Below are the code and all the weights of a small trained network. Each question names an input and a target symbol and asks about switching units off, where a switched-off unit gives its printed mean instead of its output.

import numpy as np


def w(rows, s, z=0):
    codes = np.array(rows[::2]) - 128.0
    scale = np.full(codes.shape[1], s)
    scale[-1] = z or s
    return codes * scale


def norm(h):
    return h / np.sqrt((h * h).mean(-1, keepdims=True) + 1e-5)


def f(y):
    return np.maximum(y, 0)


def softmax(a):
    e = np.exp(a - a.max(-1, keepdims=True))
    return e / e.sum(-1, keepdims=True)


def log_softmax(a):
    a = a - a.max(-1, keepdims=True)
    return a - np.log(np.exp(a).sum(-1, keepdims=True))


def net(x, mask):
    ids = ['ΘΠαεζη'.index(c) for c in x.split()]
    T = len(ids)
    res = E[ids] + P[:T]
    r = norm(res)
    for j in range(3):
        rows = slice(4 * j, 4 * j + 4)
        q, k, v = (r @ M[0][rows].T for M in (Q, K, V))
        z = softmax(np.where(np.tri(T) > 0, q @ k.T / 4**0.5, -1e9)) @ v
        o = O[0][rows]
        res = res + np.where(mask[j], z, o[:, -1]) @ o[:, :-1]
    y = f(norm(res) @ A[0][:, :-1].T + A[0][:, -1])
    res = res + np.where(mask[3:15], y, B[0][:, -1]) @ B[0][:, :-1]
    return log_softmax(norm(res)[-1] @ U[:, :-1].T + U[:, -1])


Q, K, V, O, A, B = {}, {}, {}, {}, {}, {}
E = w([
[111,144,87,182,132,86,145],'Θ',
[118,68,166,128,69,195,175],'Π',
[62,106,127,116,87,140,171],'α',
[127,110,195,116,122,155,135],'ε',
[150,147,176,170,133,250,174],'ζ',
[208,104,159,122,109,57,124],'η',
],0.013)
P = w([
[102,61,165,79,147,174,72],'0',
[109,165,193,199,84,94,107],'1',
[202,78,112,249,160,141,119],'2',
[103,94,163,97,217,81,151],'3',
[118,196,177,156,77,144,84],'4',
[246,129,92,252,141,157,97],'5',
[113,102,165,98,211,56,178],'6',
[119,198,183,160,74,139,74],'7',
[188,131,32,160,77,213,127],'8',
[126,104,152,89,191,49,215],'9',
[101,202,155,116,119,145,53],'10',
[119,119,30,55,57,241,169],'11',
],0.014)
Q[0] = w([
[81,131,182,122,166,90,206],'head 1',
[195,156,81,183,161,119,111],'head 1',
[79,148,64,164,85,78,107],'head 1',
[125,143,65,122,105,170,166],'head 1',
[162,122,4,121,112,208,71],'head 2',
[132,76,130,176,130,122,187],'head 2',
[163,125,114,133,171,118,133],'head 2',
[97,135,128,175,109,121,120],'head 2',
[199,156,27,140,105,141,152],'head 3',
[91,169,147,175,122,138,149],'head 3',
[161,177,116,95,117,133,75],'head 3',
[118,151,79,128,47,140,79],'head 3',
],0.038)
K[0] = w([
[83,99,133,105,144,149,58],'head 1',
[184,157,78,152,163,127,120],'head 1',
[90,129,75,145,110,67,137],'head 1',
[124,131,66,115,96,167,166],'head 1',
[167,140,162,127,135,75,253],'head 2',
[109,118,130,56,131,127,118],'head 2',
[97,101,113,95,180,129,126],'head 2',
[174,143,131,98,98,153,112],'head 2',
[145,171,126,69,163,101,212],'head 3',
[114,159,134,177,138,169,121],'head 3',
[167,130,152,150,124,89,146],'head 3',
[143,130,113,150,79,119,204],'head 3',
],0.044)
V[0] = w([
[107,193,158,148,52,111,41],'head 1',
[143,106,172,192,55,94,236],'head 1',
[119,135,142,135,183,138,223],'head 1',
[72,150,138,102,107,125,77],'head 1',
[79,39,105,148,77,54,133],'head 2',
[128,141,179,219,112,80,39],'head 2',
[236,71,118,215,172,155,89],'head 2',
[131,126,172,19,145,118,116],'head 2',
[137,94,130,159,110,44,117],'head 3',
[128,93,97,203,41,145,153],'head 3',
[237,107,225,134,77,82,173],'head 3',
[72,166,125,3,126,142,101],'head 3',
],0.026)
O[0] = w([
[165,152,19,81,155,150,110,133],'head 1',
[63,156,115,185,40,218,178,175],'head 1',
[139,160,199,156,83,147,102,107],'head 1',
[149,131,125,51,171,120,79,103],'head 1',
[102,175,39,134,52,103,74,85],'head 2',
[46,146,175,81,103,180,68,123],'head 2',
[104,251,167,63,160,196,188,205],'head 2',
[116,51,67,102,208,102,94,201],'head 2',
[106,137,202,119,56,133,98,85],'head 3',
[140,208,114,125,91,191,119,135],'head 3',
[79,151,181,221,129,230,148,252],'head 3',
[150,43,97,137,160,60,54,53],'head 3',
],0.019,0.016)
A[0] = w([
[207,94,70,119,120,64,76,1],'neuron 1',
[170,103,108,150,210,117,145,229],'neuron 2',
[159,162,254,56,131,86,149,228],'neuron 3',
[112,123,90,129,67,109,164,73],'neuron 4',
[126,177,98,24,182,168,176,84],'neuron 5',
[86,148,28,149,98,170,144,127],'neuron 6',
[211,96,104,221,108,166,157,14],'neuron 7',
[108,82,100,202,99,148,82,186],'neuron 8',
[97,76,95,106,108,148,64,226],'neuron 9',
[162,88,190,84,140,112,187,174],'neuron 10',
[123,121,142,94,36,62,143,30],'neuron 11',
[175,207,74,15,139,147,115,38],'neuron 12',
],0.026,0.0024)
B[0] = w([
[118,159,173,223,96,253,133,183],'neuron 1',
[104,199,167,84,30,142,160,253],'neuron 2',
[19,203,106,168,25,144,72,191],'neuron 3',
[148,105,180,87,189,129,137,156],'neuron 4',
[133,88,59,119,64,6,46,242],'neuron 5',
[223,144,186,111,136,85,63,220],'neuron 6',
[112,72,80,94,235,146,72,222],'neuron 7',
[124,231,117,48,60,98,131,205],'neuron 8',
[73,140,112,154,178,118,230,174],'neuron 9',
[222,64,154,128,183,108,179,192],'neuron 10',
[152,59,182,125,122,35,206,147],'neuron 11',
[246,162,84,95,237,214,43,179],'neuron 12',
],0.028,0.017)
U = w([
[220,144,80,72,182,159,31,159],'Θ',
[96,188,162,143,57,243,125,182],'Π',
[160,40,84,235,71,122,95,146],'α',
[170,38,168,135,225,201,181,219],'ε',
[195,118,205,72,80,54,174,45],'ζ',
[2,79,64,52,145,128,127,6],'η',
],0.0086,0.0018)

Each question gives the input, a string of symbols that net reads in full, and the target symbol t.
The units are the heads (4 rows each of Q, K, V and O) and the neurons (one row each of A and B). Each row of codes is followed by its name. A weight is (code - 128) times the scale printed after its matrix; where a second scale follows, it is the last column's (O, A, B and U).
mask holds one flag per unit, heads first, then neurons. A switched-off unit (its flag False) gives its mean, the last column of its rows in O or B, instead of its output. The means were averaged over made-up inputs and are rounded, as every weight is.
A unit's drop is (log p(t) with every unit on - log p(t) with that unit switched off) / (log p(t) with every unit on - log p(t) with every unit switched off).
The circuit of an input: a set's keep is (log p(t) with only the set's units on - log p(t) with every unit switched off) / (log p(t) with every unit on - log p(t) with every unit switched off). Starting from the 12 units with the biggest drops (on a tie, the unit counted first), units are removed one at a time, each time the one whose removal leaves the highest keep (on an exact tie, the one counted first), for as long as the keep stays at least 0.8.
units of the circuit, in order: the units of the circuit, biggest drop first
most important unit: the unit with the biggest drop
top k neurons: the k neurons with the biggest drops, biggest first
which heads matter: for each layer, one digit per head in row order, 1 if its drop is at least 0.15 and else 0, layers parted by /
input Π ζ ζ, target Θ: most important unit -> head 2
input ζ Θ ζ ε η ζ ε ζ ε, target η: which heads matter -> 011
input η Π ζ Π Θ Θ, target Θ: units of the circuit, in order -> [neuron 7; neuron 6]
input Π ζ η ζ Θ, target Θ: which heads matter -> 100
input ζ ζ Θ Π, target ζ: units of the circuit, in order -> [head 3; neuron 2; head 1]
input η α ζ α, target η: which heads matter -> 111
input Π η Θ α ζ ε ε ζ α ζ Π Θ, target ε: which heads matter -> 000
input ζ ζ η η ζ η Θ α ζ, target ζ: which heads matter -> 011
input α η α, target α: which heads matter -> 010
input ζ η Θ Π ζ α Π α ζ Θ ζ Θ, target ζ: units of the circuit, in order -> [head 2; head 3; neuron 11]
input ζ α ζ Θ Π ζ Θ ζ ζ ε, target ζ: which heads matter -> 001
input ζ ζ Π, target ε: which heads matter -> 110
input ζ α η η, target ζ: top 2 neurons -> [neuron 10; neuron 2]
input η Π Θ Θ, target η: which heads matter -> 111
input ζ α ζ ζ ζ η Θ, target ζ: most important unit -> head 3
input ζ ζ ζ Θ ζ η Θ α Θ Θ ζ Π, target ζ: which heads matter -> 011
input Θ η ε, target ζ: units of the circuit, in order -> [head 1; head 3]
input ζ α Θ ζ, target ζ: which heads matter -> 001
input η Π ζ Π ζ Π, target Θ: top 4 neurons -> [neuron 7; neuron 8; neuron 6; neuron 5]
input ζ Θ α η Θ ζ ζ ζ Θ, target ε: which heads matter -> 010
input α ε ζ ζ η, target Θ: most important unit -> head 1
input ζ Π α η Θ α Θ ζ η, target ζ: units of the circuit, in order -> [head 3; neuron 11]
input Θ α η Θ η η α ζ α η, target Θ: top 2 neurons -> [neuron 12; neuron 1]
input η Π Θ ζ α, target Θ: top 2 neurons -> [neuron 6; neuron 2]
